Below are the code and all the weights of a small trained network. Each question names an input and a class and asks about switching units off, where a switched-off unit gives its printed mean instead of its output.

import numpy as np


def w(rows, s, z=0):
    codes = np.array(rows[::2]) - 128.0
    scale = np.full(codes.shape[1], s)
    scale[-1] = z or s
    return codes * scale


def f(y):
    return y / 2 * (1 + np.tanh(0.7978845608 * (y + 0.044715 * y**3)))


def log_softmax(a):
    a = a - a.max(-1, keepdims=True)
    return a - np.log(np.exp(a).sum(-1, keepdims=True))


def net(x, mask):
    res = np.array(x, float).reshape(1, 7) / 4 @ E
    y = f(res @ A[0][:, :-1].T + A[0][:, -1])
    res = res + np.where(mask, y, B[0][:, -1]) @ B[0][:, :-1]
    return log_softmax(res[-1] @ U[:, :-1].T + U[:, -1])


A, B = {}, {}
E = w([
[224,96,230,193,128,103,64],'x0',
[67,51,139,254,103,244,150],'x1',
[121,127,117,141,129,123,120],'x2',
[213,37,66,168,253,143,170],'x3',
[130,133,129,130,135,139,130],'x4',
[137,120,148,97,112,130,138],'x5',
[145,122,160,77,127,162,153],'x6',
],0.0088)
A[0] = w([
[160,191,39,24,188,79,93,50],'N0',
[68,105,34,58,78,129,122,109],'N1',
[135,167,117,101,157,124,123,2],'N2',
[39,29,123,141,129,201,101,45],'N3',
[11,105,52,59,218,137,199,91],'N4',
[185,24,53,134,197,76,254,54],'N5',
],0.0087,0.0059)
B[0] = w([
[38,46,64,83,94,83,120,249],'N0',
[213,169,210,189,154,161,102,204],'N1',
[51,105,203,135,172,93,208,126],'N2',
[52,2,66,82,120,72,209,193],'N3',
[139,107,190,121,227,175,18,251],'N4',
[40,205,173,197,47,189,143,255],'N5',
],0.0092,0.0086)
U = w([
[186,79,247,154,180,105,40,145],'0',
[77,43,98,57,122,49,198,1],'1',
[72,255,189,135,71,146,162,77],'2',
[171,123,111,101,99,172,78,250],'3',
],0.009,0.0061)

Each question gives the input, the list of numbers given to net, and the class t.
The units are the neurons (one row each of A and B). Each row of codes is followed by its name. A weight is (code - 128) times the scale printed after its matrix; where a second scale follows, it is the last column's (A, B and U).
mask holds one flag per neuron, in row order. A switched-off neuron (its flag False) gives its mean, the last column of its row in B, instead of its output. The means were averaged over made-up inputs and are rounded, as every weight is.
A unit's drop is (log p(t) with every unit on - log p(t) with that unit switched off) / (log p(t) with every unit on - log p(t) with every unit switched off).
The circuit of an input: a set's keep is (log p(t) with only the set's units on - log p(t) with every unit switched off) / (log p(t) with every unit on - log p(t) with every unit switched off). Starting from all 6 units, units are removed one at a time, each time the one whose removal leaves the highest keep (on an exact tie, the one counted first), for as long as the keep stays at least 0.8.
circuit, biggest first: the units of the circuit, biggest drop first
most important unit: the unit with the biggest drop
k most important neurons: the k neurons with the biggest drops, biggest first
drop of u: that unit's drop, to one decimal
input [-6,5,1,-6,3,-8,-1], class 3: most important unit	N5
input [0,6,4,7,-3,-1,5], class 2: 2 most important neurons	[N5, N0]
input [-7,-7,0,-6,5,-1,4], class 0: circuit, biggest first	[N1, N4]
input [2,2,-2,3,5,0,5], class 2: 2 most important neurons	[N4, N0]
input [-1,7,4,5,1,6,4], class 1: 2 most important neurons	[N3, N1]
input [-5,-6,5,-5,-8,4,-8], class 1: 3 most important neurons	[N0, N5, N2]
input [-3,-4,4,7,-5,-2,-1], class 2: 2 most important neurons	[N5, N3]
input [-7,-7,-6,-1,-5,4,-4], class 0: 3 most important neurons	[N1, N4, N3]
input [-8,7,7,-5,5,8,-5], class 0: 4 most important neurons	[N1, N4, N0, N5]
input [-3,-6,6,-6,2,3,-4], class 1: 3 most important neurons	[N0, N5, N4]
input [6,1,-2,7,3,-2,-2], class 2: circuit, biggest first	[N5, N4]
input [-6,-8,-8,-8,8,8,1], class 1: 2 most important neurons	[N0, N5]
input [3,2,-2,2,2,-5,3], class 3: 2 most important neurons	[N4, N1]
input [-1,7,-4,0,5,-5,2], class 1: circuit, biggest first	[N3]
input [-8,7,2,6,8,-4,-1], class 0: 3 most important neurons	[N4, N0, N1]
input [6,6,-3,4,-1,-7,-1], class 3: 3 most important neurons	[N4, N0, N1]
input [-5,1,-3,-5,-7,-3,4], class 0: 3 most important neurons	[N5, N1, N4]
input [-7,-6,-5,-6,3,-6,1], class 0: 3 most important neurons	[N1, N4, N5]
input [-8,7,3,-4,2,2,5], class 0: 3 most important neurons	[N4, N1, N0]
input [-7,-2,-3,-5,-7,6,5], class 0: drop of N4	0.2
input [-5,3,6,-2,6,-1,3], class 0: drop of N1	0.1
input [-6,0,5,4,6,2,4], class 0: drop of N4	1.2
input [3,0,6,7,-3,-6,-5], class 2: drop of N5	0.5
